Below are the code and all the weights of a small trained network. Each question names an input and a class and asks about switching units off, where a switched-off unit gives its printed mean instead of its output.

import numpy as np


def w(rows, s, z=0):
    codes = np.array(rows[::2]) - 128.0
    scale = np.full(codes.shape[1], s)
    scale[-1] = z or s
    return codes * scale


def norm(h):
    return h / np.sqrt((h * h).mean(-1, keepdims=True) + 1e-5)


def f(y):
    return np.maximum(y, 0)


def log_softmax(a):
    a = a - a.max(-1, keepdims=True)
    return a - np.log(np.exp(a).sum(-1, keepdims=True))


def net(x, mask):
    res = np.array(x, float).reshape(1, 8) / 4 @ E
    u = 0
    for l in range(4):
        y = f(norm(res) @ A[l][:, :-1].T + A[l][:, -1])
        res = res + np.where(mask[u : u + 3], y, B[l][:, -1]) @ B[l][:, :-1]
        u += 3
    return log_softmax(norm(res)[-1] @ U[:, :-1].T + U[:, -1])


A, B = {}, {}
E = w([
[138,137,122,132,135,125,126,121,133],'x0',
[170,59,62,124,3,94,241,51,243],'x1',
[202,155,233,254,116,21,148,152,69],'x2',
[126,133,135,123,130,126,130,129,134],'x3',
[131,131,117,125,129,124,133,125,115],'x4',
[126,142,126,130,128,124,127,121,132],'x5',
[112,126,126,141,124,133,134,136,130],'x6',
[128,115,128,126,133,129,126,121,124],'x7',
],0.0072)
A[0] = w([
[92,155,172,138,203,204,30,136,71,3],'L0N0',
[160,104,132,253,98,30,232,71,145,44],'L0N1',
[108,134,150,133,184,139,81,104,89,179],'L0N2',
],0.005,0.0055)
B[0] = w([
[200,130,103,106,3,116,179,59,192,223],'L0N0',
[183,100,174,47,34,94,115,251,124,254],'L0N1',
[127,187,137,139,171,137,61,148,120,242],'L0N2',
],0.0059,0.0047)
A[1] = w([
[93,70,175,82,195,170,36,244,68,254],'L1N0',
[225,137,225,247,103,4,137,162,70,126],'L1N1',
[214,151,134,84,85,90,108,129,122,217],'L1N2',
],0.0043,0.00098)
B[1] = w([
[107,207,105,180,253,159,25,125,160,206],'L1N0',
[74,97,202,212,107,29,208,15,143,255],'L1N1',
[114,157,67,120,142,174,62,122,189,183],'L1N2',
],0.0047,0.0077)
A[2] = w([
[126,151,219,253,174,70,145,109,89,4],'L2N0',
[83,153,65,90,240,223,33,171,79,67],'L2N1',
[176,83,44,37,56,180,190,157,174,34],'L2N2',
],0.0058,0.0031)
B[2] = w([
[26,157,52,186,237,155,44,17,82,243],'L2N0',
[235,179,132,104,2,155,90,246,211,255],'L2N1',
[48,119,99,208,231,155,138,56,52,215],'L2N2',
],0.0059,0.0066)
A[3] = w([
[43,65,62,85,178,183,200,79,84,82],'L3N0',
[137,209,224,140,231,168,56,205,49,2],'L3N1',
[220,92,237,132,3,11,208,160,91,73],'L3N2',
],0.0062,0.0054)
B[3] = w([
[97,59,85,94,207,123,211,60,136,214],'L3N0',
[87,5,125,111,94,81,253,76,112,208],'L3N1',
[227,90,175,19,45,120,150,254,96,254],'L3N2',
],0.0077,0.0058)
U = w([
[142,243,82,64,123,240,1,217,228,254],'0',
[42,20,12,37,211,194,250,12,196,97],'1',
[42,208,228,245,222,32,50,61,17,70],'2',
[228,27,220,53,14,21,239,237,70,64],'3',
],0.009,0.0046)

Each question gives the input, the list of numbers given to net, and the class t.
The units are the neurons (one row each of A and B). Each row of codes is followed by its name. A weight is (code - 128) times the scale printed after its matrix; where a second scale follows, it is the last column's (A, B and U).
mask holds one flag per neuron, layer by layer. A switched-off neuron (its flag False) gives its mean, the last column of its row in B, instead of its output. The means were averaged over made-up inputs and are rounded, as every weight is.
A unit's drop is (log p(t) with every unit on - log p(t) with that unit switched off) / (log p(t) with every unit on - log p(t) with every unit switched off).
The circuit of an input: a set's keep is (log p(t) with only the set's units on - log p(t) with every unit switched off) / (log p(t) with every unit on - log p(t) with every unit switched off). Starting from all 12 units, units are removed one at a time, each time the one whose removal leaves the highest keep (on an exact tie, the one counted first), for as long as the keep stays at least 0.8.
circuit, biggest first: the units of the circuit, biggest drop first
k most important neurons: the k neurons with the biggest drops, biggest first
drop when u is switched off: that unit's drop, to one decimal
input [-7,0,-8,0,-3,6,-6,5], class 0: circuit, biggest first : (L2N1; L1N1)
input [2,0,7,3,-2,-6,-2,-6], class 2: circuit, biggest first : (L2N0)
input [-5,0,8,7,1,7,-2,8], class 2: 3 most important neurons : (L2N0; L0N0; L2N1)
input [-7,0,-5,-8,6,-1,7,7], class 0: circuit, biggest first : (L2N1; L0N0)
input [2,0,-7,2,-7,-2,-1,-4], class 0: 2 most important neurons : (L2N1; L0N0)
input [7,-8,-1,8,7,-4,7,2], class 0: 2 most important neurons : (L2N1; L1N1)
input [-4,0,4,-8,-8,0,0,0], class 2: 2 most important neurons : (L2N0; L0N0)
input [-8,-7,0,6,4,-4,-5,-7], class 0: 3 most important neurons : (L2N1; L1N1; L1N0)
input [4,-1,0,-8,8,2,8,8], class 0: drop when L1N1 is switched off : 0.8
input [-1,-2,-8,2,1,6,-2,1], class 0: drop when L0N1 is switched off : 0.0
input [3,-7,-1,7,2,6,2,-1], class 0: drop when L1N1 is switched off : 0.2
input [3,0,-3,6,-5,-8,5,4], class 0: drop when L0N0 is switched off : 1.7
